Here is a tiny trained network, its code and every weight. The questions are about switching its units off for an input and a class, where a switched-off unit gives its printed mean instead of its output.

import numpy as np


def w(rows, s, z=0):
    codes = np.array(rows[::2]) - 128.0
    scale = np.full(codes.shape[1], s)
    scale[-1] = z or s
    return codes * scale


def f(y):
    return np.maximum(y, 0)


def log_softmax(a):
    a = a - a.max(-1, keepdims=True)
    return a - np.log(np.exp(a).sum(-1, keepdims=True))


def net(x, mask):
    res = np.array(x, float).reshape(1, 4) / 4 @ E
    y = f(res @ A[0][:, :-1].T + A[0][:, -1])
    res = res + np.where(mask, y, B[0][:, -1]) @ B[0][:, :-1]
    return log_softmax(res[-1] @ U[:, :-1].T + U[:, -1])


A, B = {}, {}
E = w([
[111,188,109,213,219,143,128,158,64],'x0',
[175,109,87,47,152,49,180,147,38],'x1',
[168,6,71,167,125,166,68,106,86],'x2',
[107,132,151,127,40,228,180,184,58],'x3',
],0.011)
A[0] = w([
[125,114,143,129,86,203,181,160,86,110],'neuron 1',
[158,100,144,96,83,100,130,98,173,129],'neuron 2',
[42,130,169,220,93,184,74,98,207,86],'neuron 3',
[156,15,34,172,119,159,42,102,76,25],'neuron 4',
[160,56,157,44,76,116,157,95,205,42],'neuron 5',
[147,140,76,122,183,116,100,71,187,33],'neuron 6',
[115,138,147,194,133,176,77,116,186,59],'neuron 7',
[67,216,196,92,137,75,173,139,151,51],'neuron 8',
[119,139,152,184,105,170,103,70,173,4],'neuron 9',
[118,163,102,217,254,130,134,166,73,115],'neuron 10',
[160,117,107,143,222,47,104,65,210,90],'neuron 11',
[180,93,63,110,136,53,215,151,59,73],'neuron 12',
],0.0086,0.0033)
B[0] = w([
[111,48,255,172,139,156,181,145,137,203],'neuron 1',
[126,171,136,96,129,180,83,166,143,185],'neuron 2',
[187,121,53,50,162,68,164,123,32,242],'neuron 3',
[39,177,177,203,193,68,121,44,188,246],'neuron 4',
[145,229,156,79,165,168,67,164,163,213],'neuron 5',
[133,113,207,160,121,154,182,167,88,186],'neuron 6',
[152,162,97,76,137,85,143,113,101,195],'neuron 7',
[51,111,151,208,140,19,97,44,184,234],'neuron 8',
[151,165,122,73,150,96,164,94,95,180],'neuron 9',
[142,230,142,74,116,209,29,158,153,249],'neuron 10',
[151,51,201,172,103,198,220,197,78,244],'neuron 11',
[149,160,65,60,138,81,155,91,78,212],'neuron 12',
],0.0079,0.012)
U = w([
[179,151,51,54,136,61,196,86,35,107],'0',
[61,147,152,211,142,66,118,14,201,115],'1',
[141,95,203,170,115,190,252,210,99,113],'2',
[150,197,136,78,127,197,2,185,164,108],'3',
[135,110,85,145,110,124,119,143,130,247],'4',
[155,92,25,183,78,135,119,150,154,98],'5',
],0.01,0.015)

Each question gives the input, the list of numbers given to net, and the class t.
The units are the neurons (one row each of A and B). Each row of codes is followed by its name. A weight is (code - 128) times the scale printed after its matrix; where a second scale follows, it is the last column's (A, B and U).
mask holds one flag per neuron, in row order. A switched-off neuron (its flag False) gives its mean, the last column of its row in B, instead of its output. The means were averaged over made-up inputs and are rounded, as every weight is.
A unit's drop is (log p(t) with every unit on - log p(t) with that unit switched off) / (log p(t) with every unit on - log p(t) with every unit switched off).
unit that matters most: the unit with the biggest drop
k most important neurons: the k neurons with the biggest drops, biggest first
drop of u: that unit's drop, to one decimal
input [-8,-1,-6,-4], class 3: 2 most important neurons : neuron 5; neuron 4
input [-5,3,-8,1], class 1: unit that matters most : neuron 8
input [7,4,5,4], class 3: 2 most important neurons : neuron 10; neuron 8
input [-3,-4,4,-4], class 0: 2 most important neurons : neuron 3; neuron 8
input [4,2,7,5], class 1: 2 most important neurons : neuron 4; neuron 11
input [1,-4,-1,3], class 0: 2 most important neurons : neuron 11; neuron 3
input [-5,3,2,-5], class 2: 3 most important neurons : neuron 11; neuron 10; neuron 6
input [6,-7,5,-6], class 0: 2 most important neurons : neuron 3; neuron 7
input [8,2,-4,7], class 3: 3 most important neurons : neuron 10; neuron 11; neuron 6
input [6,2,6,6], class 1: 2 most important neurons : neuron 4; neuron 11
input [2,6,-7,7], class 1: 3 most important neurons : neuron 8; neuron 11; neuron 3
input [-5,7,-1,-8], class 2: 3 most important neurons : neuron 11; neuron 3; neuron 6
input [-7,5,-3,1], class 3: 3 most important neurons : neuron 5; neuron 3; neuron 2
input [8,6,-2,3], class 3: 2 most important neurons : neuron 10; neuron 3
input [6,1,-8,8], class 1: unit that matters most : neuron 8
input [3,-7,-5,0], class 0: drop of neuron 3 : 0.6
input [-6,-8,-4,-2], class 0: drop of neuron 3 : 0.5
input [-4,0,5,1], class 1: drop of neuron 10 : 0.6
